How the objects are linked:
at | ze fo ve na su de
s168 | s788 s445 s32 s519 s245 s367
s447 | s128 s649 s728 s142 s742 s243
s911 | s895 s604 s451 s917 s390 s405
s538 | s440 s560 s79 s75 s300 s711
s507 | s56 s61 s262 s890 s435 s167
s576 | s564 s9 s480 s862 s168 s794
s618 | s597 s369 s887 s376 s61 s74
s523 | s890 s262 s369 s597 s76 s10
s720 | s663 s56 s890 s707 s728 s270
s227 | s794 s528 s197 s420 s862 s522
s323 | s789 s442 s373 s326 s25 s257
s79 | s538 s755 s591 s235 s641 s245
s597 | s327 s523 s618 s466 s270 s262
s853 | s243 s663 s707 s644 s142 s698
s795 | s742 s666 s360 s493 s743 s142
s440 | s990 s607 s538 s342 s266 s754
s864 | s666 s223 s698 s360 s775 s728
s30 | s313 s797 s266 s465 s911 s248
s636 | s324 s745 s604 s895 s618 s129
s258 | s155 s742 s493 s913 s323 s540
s572 | s410 s589 s746 s721 s370 s266
s906 | s797 s537 s659 s266 s410 s990
s25 | s260 s921 s734 s872 s566 s671
s313 | s129 s370 s30 s405 s895 s873
s644 | s649 s853 s435 s728 s666 s663
s862 | s367 s576 s115 s964 s519 s9
s728 | s447 s644 s395 s223 s795 s853
s248 | s873 s721 s537 s797 s405 s572
s658 | s589 s300 s754 s746 s248 s659
s591 | s79 s366 s445 s788 s379 s836
s971 | s223 s395 s270 s698 s243 s435
s353 | s181 s85 s9 s564 s591 s32
s797 | s370 s248 s906 s30 s604 s721
s560 | s607 s711 s755 s538 s659 s379
s698 | s864 s971 s56 s663 s649 s395
s65 | s872 s734 s257 s773 s467 s131
s235 | s75 s79 s788 s704 s754 s755
s868 | s659 s75 s704 s641 s746 s538
s663 | s360 s698 s720 s853 s447 s971
s402 | s964 s115 s522 s918 s353 s480
s755 | s560 s245 s366 s79 s868 s997
s773 | s328 s65 s442 s789 s149 s734
s76 | s395 s140 s167 s270 s663 s327
s746 | s572 s658 s607 s990 s797 s300
s666 | s540 s142 s864 s795 s913 s447
s775 | s913 s493 s649 s128 s758 s795
s589 | s465 s266 s658 s572 s873 s906
s659 | s906 s342 s868 s300 s572 s440
s794 | s85 s918 s227 s9 s367 s402
s872 | s197 s25 s65 s328 s534 s921
s566 | s480 s748 s475 s534 s918 s197
s390 | s376 s887 s129 s5 s262 s424
s964 | s445 s862 s402 s32 s181 s576
s711 | s754 s379 s245 s560 s342 s704
s128 | s743 s775 s447 s448 s847 s493
s405 | s745 s313 s465 s604 s424 s370
s475 | s566 s328 s789 s467 s528 s872
s61 | s270 s167 s10 s507 s707 s466
s410 | s604 s465 s572 s451 s100 s30
s465 | s405 s30 s589 s410 s917 s797
s327 | s707 s890 s597 s140 s971 s507
s32 | s168 s964 s918 s85 s836 s862
s493 | s258 s795 s243 s775 s373 s666
s858 | s167 s376 s5 s10 s890 s618
s149 | s522 s467 s921 s260 s420 s475
s745 | s5 s129 s405 s636 s369 s100
s300 | s266 s659 s641 s658 s721 s342
s451 | s911 s410 s721 s873 s129 s465
s115 | s862 s480 s534 s402 s85 s420
s671 | s467 s789 s326 s921 s197 s773
s376 | s466 s618 s390 s858 s507 s369
s890 | s720 s507 s523 s327 s395 s61
s448 | s373 s128 s142 s540 s155 s775
s9 | s353 s794 s420 s576 s445 s918
s788 | s235 s591 s168 s350 s711 s366
s649 | s775 s243 s644 s447 s540 s360
s990 | s721 s746 s440 s537 s30 s658
s75 | s342 s538 s235 s868 s658 s560
s607 | s746 s754 s560 s440 s906 s641
s789 | s475 s773 s323 s671 s260 s65
s704 | s868 s235 s350 s379 s607 s79
s5 | s858 s390 s745 s324 s523 s887
s467 | s534 s475 s671 s149 s227 s328
s420 | s9 s227 s748 s480 s964 s528
s921 | s149 s671 s131 s25 s748 s789
s369 | s523 s74 s424 s618 s167 s324
s424 | s369 s895 s917 s887 s858 s636
s480 | s576 s420 s566 s115 s32 s227
s181 | s997 s519 s353 s836 s79 s168
s260 | s528 s149 s25 s197 s480 s467
s918 | s32 s402 s528 s794 s564 s115
s350 | s704 s788 s519 s997 s560 s591
s370 | s100 s873 s797 s313 s636 s451
s442 | s773 s257 s743 s323 s921 s155
s895 | s74 s636 s911 s424 s376 s745
s466 | s140 s597 s376 s167 s56 s523
s328 | s748 s872 s773 s475 s522 s25
s707 | s853 s720 s327 s435 s223 s56
s324 | s10 s5 s636 s74 s597 s390
s155 | s734 s847 s258 s257 s789 s758
s528 | s918 s522 s260 s227 s576 s534
s360 | s795 s864 s663 s243 s128 s223
s342 | s537 s440 s75 s659 s589 s607
s534 | s115 s566 s467 s522 s794 s748
s223 | s142 s728 s971 s864 s493 s644
s326 | s671 s323 s758 s131 s872 s442
s167 | s76 s466 s858 s61 s720 s597
s266 | s30 s906 s300 s589 s451 s537
s243 | s493 s360 s853 s649 s448 s864
s743 | s442 s913 s128 s373 s131 s258
s847 | s131 s758 s742 s155 s773 s373
s270 | s971 s76 s61 s56 s853 s140
s721 | s451 s572 s990 s248 s313 s589
s257 | s65 s155 s913 s442 s671 s847
s913 | s257 s258 s775 s743 s326 s742
s197 | s227 s260 s872 s748 s115 s149
s262 | s507 s10 s74 s523 s140 s858
s100 | s887 s917 s370 s129 s324 s911
s754 | s658 s641 s711 s607 s537 s868
s435 | s644 s707 s140 s395 s864 s720
s917 | s424 s911 s873 s100 s5 s604
s142 | s448 s447 s223 s666 s258 s649
s445 | s591 s367 s964 s168 s997 s564
s742 | s847 s540 s795 s258 s442 s448
s748 | s420 s197 s328 s566 s402 s260
s540 | s758 s448 s666 s742 s257 s128
s519 | s350 s168 s85 s181 s755 s445
s887 | s618 s424 s100 s390 s10 s895
s56 | s698 s270 s507 s720 s644 s76
s564 | s836 s353 s576 s367 s788 s85
s758 | s326 s373 s540 s847 s65 s743
s85 | s519 s32 s794 s353 s366 s964
s522 | s402 s534 s149 s528 s9 s566
s131 | s921 s326 s847 s734 s328 s323
s140 | s435 s327 s466 s76 s698 s890
s245 | s711 s997 s836 s755 s75 s350
s373 | s323 s743 s448 s758 s734 s913
s604 | s636 s405 s410 s911 s887 s313
s734 | s25 s131 s155 s65 s475 s326
s395 | s728 s435 s76 s971 s360 s707
s836 | s245 s181 s564 s366 s235 s519
s129 | s390 s100 s313 s745 s74 s917
s537 | s248 s990 s342 s906 s465 s746
s641 | s300 s868 s379 s754 s990 s75
s367 | s366 s564 s862 s445 s350 s353
s74 | s262 s324 s895 s369 s466 s5
s997 | s379 s350 s181 s245 s538 s788
s10 | s61 s858 s324 s262 s327 s376
s873 | s917 s451 s248 s370 s745 s410
s366 | s755 s836 s367 s591 s704 s181
s379 | s641 s704 s997 s711 s440 s235

The rows follow the links: the fewer symbols apart two objects are, the more alike their rows tend to be.

Name the object of each row.
+5	+15	+11	+9	+21	+33	-24	+1	+4	-18	-30	+7	+31	-34	+3	-13	-20	+35	+24	+18	-7	+17	+20	+3	+16	+2	+22	+5	-13	+20	+6	+22	-3	+20	+6	-15	-34	-16	+20	-13	+13 | s30
-1	-16	-15	-9	-21	-28	+21	+3	-5	+14	+31	-7	-30	+33	-1	+11	+20	-28	-23	-20	+4	-21	-21	-3	-16	-8	-20	-5	+15	-22	-4	-26	+6	-19	-6	+15	+36	+21	-22	+14	-16 | s257
-14	-11	-3	-8	-18	-39	+31	-9	-2	+25	+27	-6	-35	+32	-5	+19	+22	-46	-24	-13	+12	-8	-17	-4	-14	+10	-23	-4	+7	-13	-10	-12	-6	-18	-5	+12	+29	+3	-14	+7	-7 | s25
+28	-12	-26	-1	-6	+24	-19	+27	-6	-25	+9	-3	+11	+1	+8	-18	-5	+37	+4	-16	-16	-26	-11	+4	-4	-41	+6	-3	+19	-23	+12	-32	+24	-2	+0	+7	+14	+38	-17	+13	-20 | s56
-29	+11	+24	-1	+3	-27	+22	-28	+6	+26	-6	+3	-14	+2	-9	+20	+6	-41	-7	+14	+16	+24	+9	-3	+1	+41	-9	+3	-18	+21	-13	+29	-24	-1	-1	-7	-10	-36	+15	-12	+19 | s445
-24	-3	+8	-7	-12	-41	+33	-19	+2	+31	+18	-4	-32	+26	-8	+24	+19	-53	-20	-4	+16	+4	-8	-4	-10	+27	-22	-2	-2	0	-12	+4	-15	-14	-5	+6	+18	-13	-3	+1	+2 | s534
-1	+17	+16	+8	+21	+26	-20	-5	+5	-12	-32	+8	+28	-32	+1	-9	-19	+25	+22	+21	-4	+21	+22	+3	+16	+11	+20	+6	-15	+24	+3	+28	-8	+19	+6	-15	-36	-23	+22	-15	+17 | s589
-6	+18	+19	+7	+21	+20	-15	-9	+6	-8	-30	+7	+25	-30	-1	-6	-17	+17	+20	+21	-1	+24	+22	+1	+15	+17	+16	+5	-19	+27	+0	+32	-11	+19	+6	-16	-36	-27	+24	-16	+20 | s990
+2	+16	+14	+8	+21	+30	-22	-2	+5	-15	-32	+8	+30	-34	+2	-12	-20	+31	+23	+19	-6	+18	+21	+3	+15	+6	+21	+6	-14	+22	+5	+24	-5	+19	+5	-15	-36	-18	+21	-13	+16 | s248
+2	-17	-17	-8	-20	-26	+19	+7	-5	+12	+32	-8	-27	+32	0	+9	+18	-24	-22	-21	+3	-22	-22	-2	-16	-12	-18	-4	+17	-24	-2	-28	+8	-18	-6	+16	+37	+24	-23	+15	-18 | s847
-9	-13	-8	-9	-20	-36	+28	-5	-3	+21	+30	-7	-33	+34	-4	+17	+22	-40	-25	-15	+9	-13	-18	-4	-15	+4	-23	-4	+9	-17	-7	-17	-1	-18	-6	+13	+32	+10	-17	+10	-11 | s773
-28	+3	+17	-4	-4	-38	+30	-25	+4	+31	+7	-2	-25	+15	-9	+24	+15	-51	-16	+5	+18	+16	0	-4	-4	+36	-16	0	-11	+11	-14	+18	-21	-8	-3	0	+4	-26	+6	-6	+11 | s794
-20	-7	+5	-7	-15	-41	+32	-15	+0	+30	+22	-5	-33	+29	-7	+22	+21	-51	-23	-8	+15	-1	-11	-4	-11	+21	-22	-3	+1	-5	-12	-1	-11	-16	-5	+9	+23	-7	-8	+4	-2 | s260
-23	+17	+26	+4	+14	-6	+5	-23	+7	+13	-21	+5	+4	-15	-5	+11	-5	-16	+7	+22	+11	+29	+20	-2	+9	+37	+4	+4	-22	+29	-8	+36	-22	+10	+2	-12	-27	-39	+24	-16	+23 | s704
-28	+13	+25	+1	+8	-21	+16	-27	+7	+21	-12	+3	-7	-5	-8	+17	+3	-34	-1	+17	+15	+27	+13	-3	+5	+41	-5	+3	-20	+25	-12	+33	-24	+4	+0	-8	-17	-39	+18	-13	+20 | s366
-6	-15	-11	-8	-20	-32	+25	-2	-4	+19	+30	-8	-32	+33	-2	+14	+21	-35	-24	-19	+7	-16	-20	-3	-16	-2	-22	-5	+13	-21	-6	-21	+2	-19	-6	+14	+34	+15	-19	+12	-14 | s131
-22	-5	+7	-6	-12	-42	+32	-19	+1	+30	+19	-4	-32	+27	-7	+23	+20	-53	-22	-4	+16	+3	-9	-5	-10	+25	-22	-2	-3	-1	-12	+2	-14	-14	-5	+7	+19	-11	-5	+2	+2 | s566
-29	+5	+19	-3	-2	-35	+28	-26	+4	+30	+4	0	-22	+11	-9	+22	+12	-49	-13	+8	+17	+18	+3	-4	-2	+39	-15	+1	-14	+14	-13	+22	-22	-5	-2	-1	+0	-29	+9	-8	+13 | s862
-26	+15	+26	+2	+11	-16	+13	-26	+7	+19	-15	+4	-3	-8	-7	+14	+0	-29	+1	+20	+14	+29	+15	-3	+6	+39	-1	+4	-20	+26	-10	+36	-24	+6	+1	-10	-21	-39	+20	-15	+21 | s350
+21	-18	-26	-5	-16	+2	-3	+22	-7	-10	+23	-5	-8	+18	+5	-8	+7	+11	-10	-23	-9	-29	-20	+1	-11	-35	-6	-6	+21	-29	+7	-37	+21	-11	-3	+14	+29	+38	-24	+16	-22 | s243
+12	-18	-23	-7	-19	-13	+10	+15	-6	+1	+29	-7	-18	+28	+2	+1	+14	-7	-17	-23	-3	-27	-23	-1	-14	-24	-14	-5	+20	-28	+2	-34	+15	-16	-4	+16	+34	+33	-25	+16	-22 | s448
+23	+4	-8	+7	+12	+41	-32	+19	-1	-31	-18	+4	+33	-25	+7	-23	-21	+52	+21	+4	-16	-4	+8	+4	+9	-25	+22	+2	+3	+1	+12	-4	+14	+14	+5	-6	-18	+13	+5	-1	-1 | s887
-4	-15	-12	-8	-20	-32	+24	0	-4	+18	+31	-7	-31	+34	-2	+13	+21	-33	-23	-18	+7	-16	-21	-3	-16	-3	-21	-5	+13	-21	-5	-23	+3	-19	-6	+14	+35	+17	-20	+11	-14 | s326
+30	-9	-22	+1	-2	+30	-24	+28	-5	-27	+2	-1	+17	-6	+8	-21	-9	+44	+9	-12	-17	-23	-8	+4	+0	-41	+10	-2	+17	-19	+14	-27	+24	+2	+2	+4	+7	+34	-13	+10	-17 | s890
+18	+9	-1	+8	+16	+42	-32	+13	+1	-28	-24	+5	+35	-31	+6	-22	-21	+49	+24	+9	-14	+3	+14	+4	+13	-17	+23	+3	-3	+8	+11	+6	+9	+17	+5	-10	-26	+2	+11	-5	+3 | s100
+25	+2	-10	+6	+11	+42	-32	+20	-2	-31	-16	+3	+31	-24	+8	-23	-20	+53	+20	+2	-17	-6	+6	+5	+9	-29	+21	+1	+5	-2	+13	-7	+15	+13	+5	-6	-16	+16	+2	+1	-4 | s5
-18	-8	+2	-7	-16	-41	+32	-13	-1	+28	+24	-5	-34	+31	-6	+21	+21	-50	-24	-9	+13	-3	-14	-5	-14	+18	-23	-3	+3	-8	-10	-6	-9	-16	-6	+10	+25	-3	-10	+4	-3 | s467
-16	-9	0	-8	-17	-40	+31	-11	-1	+27	+26	-6	-34	+32	-6	+20	+22	-48	-25	-10	+12	-6	-15	-4	-14	+14	-24	-3	+5	-10	-10	-8	-7	-17	-6	+10	+27	+0	-12	+6	-5 | s328
-10	-12	-7	-8	-19	-37	+29	-6	-2	+24	+28	-6	-33	+34	-4	+17	+22	-42	-25	-15	+10	-12	-18	-3	-15	+6	-22	-4	+9	-15	-7	-16	-2	-18	-6	+12	+31	+9	-16	+9	-10 | s789

Each walk starts at a row. The symbols on each line, taken left to right, move it on to the next object.
Each answer is a row, close to the row of the object it stands for.
-17	-8	-1	-8	-16	-41	+32	-12	-1	+28	+25	-5	-34	+31	-6	+21	+21	-49	-24	-10	+13	-4	-14	-4	-13	+16	-23	-3	+4	-8	-11	-6	-9	-17	-6	+10	+26	-1	-11	+6	-4
fo de ve ve fo ve su su -13	-11	-4	-9	-18	-38	+30	-8	-3	+25	+27	-6	-34	+32	-5	+19	+21	-44	-24	-13	+10	-9	-17	-4	-14	+9	-24	-4	+6	-13	-9	-13	-4	-17	-6	+12	+29	+5	-14	+8	-8
na ve na de ve fo su -8	-14	-9	-9	-19	-35	+26	-3	-3	+21	+31	-6	-33	+33	-4	+16	+22	-38	-25	-17	+9	-14	-20	-3	-15	+1	-23	-5	+10	-18	-7	-19	+0	-19	-6	+14	+33	+12	-18	+11	-12
-27	+0	+14	-5	-7	-40	+31	-24	+2	+31	+11	-1	-28	+19	-8	+23	+16	-53	-18	+3	+17	+12	-3	-5	-6	+34	-19	0	-8	+8	-13	+13	-19	-10	-4	+2	+9	-22	+3	-4	+9
na ve ve fo ve de ve -1	-16	-14	-9	-21	-29	+23	+3	-5	+15	+31	-8	-30	+34	-2	+11	+20	-30	-23	-20	+6	-19	-21	-3	-16	-7	-20	-5	+15	-22	-4	-25	+6	-19	-6	+15	+35	+20	-22	+14	-16
na fo na ze ze na na -19	-7	+3	-8	-15	-41	+32	-15	0	+28	+23	-5	-34	+30	-7	+22	+21	-51	-23	-8	+15	-2	-13	-5	-12	+19	-23	-3	+2	-6	-11	-5	-11	-17	-6	+9	+24	-5	-9	+4	-3
-29	+8	+23	-1	+2	-32	+24	-27	+5	+28	-2	+1	-18	+6	-9	+22	+9	-45	-9	+12	+18	+22	+6	-4	+0	+40	-11	+2	-15	+18	-14	+26	-23	-2	-2	-4	-6	-33	+13	-10	+16
de ve ve ze fo -28	+2	+15	-4	-6	-39	+30	-24	+3	+31	+10	-2	-27	+18	-9	+24	+16	-52	-16	+4	+18	+13	-1	-5	-6	+35	-17	0	-10	+9	-14	+15	-20	-9	-4	+1	+7	-24	+3	-4	+9
ze ve ve ve na ze fo -23	-3	+10	-6	-10	-42	+33	-20	+1	+31	+17	-3	-32	+25	-7	+24	+19	-54	-21	-2	+16	+6	-6	-5	-9	+28	-21	-2	-5	+1	-13	+6	-15	-13	-5	+6	+16	-14	-2	0	+4
+26	-15	-26	-2	-11	+15	-12	+25	-6	-18	+15	-4	+2	+9	+7	-14	-1	+27	-2	-19	-13	-28	-16	+2	-7	-40	+1	-4	+20	-26	+10	-35	+24	-6	-1	+10	+21	+40	-21	+15	-23
ze ze fo na fo +18	-18	-25	-6	-18	-3	+2	+20	-7	-6	+25	-7	-12	+22	+5	-4	+9	+6	-12	-23	-7	-28	-22	+1	-12	-32	-9	-5	+22	-29	+6	-37	+20	-14	-3	+14	+31	+37	-25	+16	-23
fo de de ve ve de ze +28	-14	-26	-1	-9	+18	-15	+27	-6	-20	+13	-4	+5	+6	+7	-16	-1	+31	+0	-18	-14	-27	-14	+3	-6	-41	+3	-3	+21	-25	+11	-34	+24	-5	0	+9	+19	+39	-20	+14	-22
-28	+2	+16	-4	-6	-38	+31	-24	+3	+31	+8	-1	-26	+17	-8	+24	+15	-52	-16	+4	+17	+15	-1	-4	-5	+36	-17	0	-10	+10	-14	+16	-19	-8	-4	+1	+6	-25	+5	-5	+10
ze su fo su ve -27	+14	+25	+2	+9	-19	+16	-27	+6	+22	-12	+4	-7	-5	-8	+16	+2	-31	0	+18	+14	+27	+15	-3	+5	+41	-3	+4	-20	+25	-10	+34	-23	+4	+0	-9	-18	-39	+19	-14	+21
ve ve na su na ze de -26	+15	+27	+3	+11	-15	+11	-26	+7	+17	-16	+4	-2	-9	-7	+14	-1	-27	+3	+20	+13	+28	+16	-2	+7	+40	0	+4	-21	+26	-11	+36	-24	+7	+1	-10	-21	-39	+21	-15	+22
+17	-18	-25	-6	-17	-4	+3	+19	-7	-4	+27	-7	-13	+23	+4	-4	+10	+4	-12	-23	-6	-28	-22	+0	-13	-31	-10	-6	+22	-29	+5	-36	+19	-14	-3	+15	+32	+36	-25	+18	-23
de ve ze de de ze na +16	-18	-25	-6	-18	-7	+4	+18	-7	-4	+27	-7	-15	+24	+3	-3	+11	+1	-14	-23	-6	-28	-21	-1	-13	-30	-10	-5	+21	-29	+5	-36	+19	-14	-4	+15	+33	+36	-25	+17	-23
de su na de su fo ve +7	-18	-20	-9	-21	-19	+15	+10	-6	+7	+30	-7	-24	+31	+1	+4	+17	-16	-19	-22	+0	-25	-22	-1	-15	-18	-17	-5	+18	-26	+0	-32	+11	-17	-5	+16	+36	+29	-24	+16	-20
-30	+6	+20	-3	-1	-34	+26	-27	+5	+29	+2	0	-21	+11	-8	+23	+12	-48	-12	+9	+18	+19	+4	-5	-2	+39	-13	+1	-13	+15	-13	+22	-22	-5	-2	-2	-2	-31	+10	-8	+14
de ze ze de su -25	+16	+27	+3	+12	-11	+9	-25	+7	+15	-19	+4	+0	-12	-7	+12	-3	-23	+4	+20	+12	+29	+18	-2	+8	+39	+1	+5	-21	+27	-9	+36	-22	+8	+2	-12	-24	-39	+22	-16	+23
de fo ze fo na ze na -16	+18	+25	+6	+18	+5	-4	-18	+7	+4	-26	+6	+14	-23	-4	+3	-11	-2	+13	+23	+7	+28	+21	+0	+13	+29	+10	+6	-22	+29	-4	+37	-18	+14	+4	-15	-33	-36	+25	-17	+23
